Below is a small trained network, with its code and all its weights. Each question gives an input and a class and asks what happens when units are switched off, that is, made to give their printed mean instead of their output.

import numpy as np


def w(rows, s, z=0):
    codes = np.array(rows[::2]) - 128.0
    scale = np.full(codes.shape[1], s)
    scale[-1] = z or s
    return codes * scale


def norm(h):
    return h / np.sqrt((h * h).mean(-1, keepdims=True) + 1e-5)


def f(y):
    return np.maximum(y, 0)


def log_softmax(a):
    a = a - a.max(-1, keepdims=True)
    return a - np.log(np.exp(a).sum(-1, keepdims=True))


def net(x, mask):
    res = np.array(x, float).reshape(1, 5) / 4 @ E
    u = 0
    for l in range(2):
        y = f(norm(res) @ A[l][:, :-1].T + A[l][:, -1])
        res = res + np.where(mask[u : u + 15], y, B[l][:, -1]) @ B[l][:, :-1]
        u += 15
    return log_softmax(norm(res)[-1] @ U[:, :-1].T + U[:, -1])


A, B = {}, {}
E = w([
[108,171,253,131,69,60],'x0',
[128,126,129,127,127,128],'x1',
[143,123,36,216,81,123],'x2',
[129,130,130,127,128,128],'x3',
[222,68,164,140,133,126],'x4',
],0.00073)
A[0] = w([
[223,58,159,139,124,119,134],'L0N0',
[110,108,113,87,167,117,5],'L0N1',
[58,186,114,109,148,134,144],'L0N2',
[131,125,108,133,184,148,163],'L0N3',
[152,116,106,105,134,125,154],'L0N4',
[132,126,156,74,166,137,169],'L0N5',
[145,103,88,254,90,75,97],'L0N6',
[174,92,163,145,117,122,82],'L0N7',
[135,110,197,125,81,70,161],'L0N8',
[108,143,100,69,177,145,6],'L0N9',
[108,111,94,123,161,182,155],'L0N10',
[122,165,71,230,70,99,116],'L0N11',
[117,154,193,162,63,76,141],'L0N12',
[203,69,155,143,127,119,145],'L0N13',
[222,22,171,163,153,99,60],'L0N14',
],0.0034,0.0025)
B[0] = w([
[122,11,126,95,149,58,225],'L0N0',
[182,84,73,152,36,198,131],'L0N1',
[211,111,112,144,81,150,203],'L0N2',
[115,132,53,112,109,151,192],'L0N3',
[97,147,125,143,115,172,169],'L0N4',
[96,182,132,71,144,127,222],'L0N5',
[200,145,150,112,35,191,224],'L0N6',
[133,187,123,145,137,52,161],'L0N7',
[165,152,37,170,129,123,251],'L0N8',
[254,55,231,103,168,163,142],'L0N9',
[174,124,68,144,124,109,202],'L0N10',
[57,124,66,138,221,70,233],'L0N11',
[119,136,228,181,73,103,252],'L0N12',
[157,73,154,107,114,83,214],'L0N13',
[67,233,85,158,112,212,206],'L0N14',
],0.003,0.0024)
A[1] = w([
[176,52,99,88,171,119,92],'L1N0',
[77,92,172,132,188,31,28],'L1N1',
[183,166,144,167,103,211,108],'L1N2',
[139,83,86,114,220,235,62],'L1N3',
[20,56,97,69,185,138,12],'L1N4',
[149,176,119,107,155,210,34],'L1N5',
[74,143,236,195,86,79,81],'L1N6',
[165,46,148,76,103,150,110],'L1N7',
[22,33,101,62,218,130,5],'L1N8',
[112,76,125,177,85,171,122],'L1N9',
[70,149,109,207,163,152,84],'L1N10',
[3,132,131,222,152,118,9],'L1N11',
[176,58,124,153,160,84,134],'L1N12',
[93,178,162,151,61,99,152],'L1N13',
[82,211,125,164,120,190,136],'L1N14',
],0.0042,0.0027)
B[1] = w([
[116,78,140,118,112,192,196],'L1N0',
[240,35,175,62,247,37,145],'L1N1',
[106,184,141,33,127,132,159],'L1N2',
[113,170,210,132,121,54,203],'L1N3',
[4,58,52,43,21,37,157],'L1N4',
[196,132,76,155,52,152,144],'L1N5',
[144,107,25,108,142,172,250],'L1N6',
[131,161,30,183,142,127,166],'L1N7',
[1,65,56,84,34,17,166],'L1N8',
[158,90,186,170,124,113,164],'L1N9',
[101,163,172,190,184,128,149],'L1N10',
[197,153,217,240,101,171,141],'L1N11',
[108,168,169,110,152,152,175],'L1N12',
[100,121,217,110,150,114,253],'L1N13',
[55,142,145,81,204,179,171],'L1N14',
],0.0046,0.003)
U = w([
[243,240,32,25,34,240,217],'0',
[4,7,22,18,16,12,30],'1',
[16,238,237,18,245,230,157],'2',
[220,20,234,18,239,4,82],'3',
[22,239,10,253,245,207,128],'4',
[238,12,14,241,28,211,145],'5',
[26,238,233,240,243,227,155],'6',
[243,30,233,239,24,15,8],'7',
],0.0051,0.0017)

Each question gives the input, the list of numbers given to net, and the class t.
The units are the neurons (one row each of A and B). Each row of codes is followed by its name. A weight is (code - 128) times the scale printed after its matrix; where a second scale follows, it is the last column's (A, B and U).
mask holds one flag per neuron, layer by layer. A switched-off neuron (its flag False) gives its mean, the last column of its row in B, instead of its output. The means were averaged over made-up inputs and are rounded, as every weight is.
A unit's drop is (log p(t) with every unit on - log p(t) with that unit switched off) / (log p(t) with every unit on - log p(t) with every unit switched off).
The circuit of an input: a set's keep is (log p(t) with only the set's units on - log p(t) with every unit switched off) / (log p(t) with every unit on - log p(t) with every unit switched off). Starting from the 12 units with the biggest drops (on a tie, the unit counted first), units are removed one at a time, each time the one whose removal leaves the highest keep (on an exact tie, the one counted first), for as long as the keep stays at least 0.8.
circuit, biggest first: the units of the circuit, biggest drop first
unit that matters most: the unit with the biggest drop
top k neurons: the k neurons with the biggest drops, biggest first
k most important neurons of layer l: the k neurons of layer l with the biggest drops, biggest first
input [8,2,8,-1,-5], class 6: 2 most important neurons of layer 0 : [L0N11 L0N0]
input [0,-6,-8,3,1], class 1: circuit, biggest first : [L0N6 L1N8]
input [-6,-8,-7,-7,-2], class 0: circuit, biggest first : [L1N5 L0N0]
input [7,-5,-1,-1,-1], class 2: top 3 neurons : [L0N0 L1N13 L0N11]
input [0,-5,-7,5,8], class 1: circuit, biggest first : [L0N0 L0N14 L1N8 L0N2]
input [-4,7,1,4,7], class 5: top 3 neurons : [L0N0 L0N11 L0N5]
input [-3,6,2,5,6], class 5: 2 most important neurons of layer 0 : [L0N0 L0N11]
input [0,-4,8,-4,3], class 5: top 3 neurons : [L0N6 L0N12 L0N11]
input [5,-7,-3,4,2], class 3: circuit, biggest first : [L0N6 L1N1]
input [5,3,6,7,4], class 7: top 4 neurons : [L0N6 L0N0 L1N13 L0N11]
input [-5,8,3,-1,3], class 5: unit that matters most : L1N13
input [8,-5,0,4,-6], class 2: top 2 neurons : [L1N13 L0N0]
input [1,-6,2,7,0], class 6: top 2 neurons : [L0N11 L0N2]
input [-6,2,-7,-1,0], class 0: top 2 neurons : [L0N11 L0N0]
input [-4,6,7,-4,-4], class 4: unit that matters most : L0N11
input [-4,4,4,6,3], class 5: 2 most important neurons of layer 0 : [L0N6 L0N0]
input [8,-4,-2,-1,1], class 3: 3 most important neurons of layer 1 : [L1N13 L1N6 L1N8]
input [-8,-6,5,-4,0], class 4: top 3 neurons : [L0N0 L0N13 L0N2]
input [1,-1,5,0,-2], class 6: top 2 neurons : [L0N11 L0N6]
input [1,3,-1,2,3], class 3: 3 most important neurons of layer 0 : [L0N0 L0N13 L0N6]
input [6,0,0,4,-6], class 2: top 4 neurons : [L0N0 L1N13 L0N2 L0N11]
input [0,-4,-2,-1,-7], class 0: top neuron : [L0N2]
input [-3,7,7,4,-2], class 4: top 2 neurons : [L0N11 L0N0]
input [-1,-6,8,-6,-2], class 4: top 2 neurons : [L0N11 L0N12]
input [0,-4,-1,-1,-5], class 0: 2 most important neurons of layer 0 : [L0N2 L0N12]
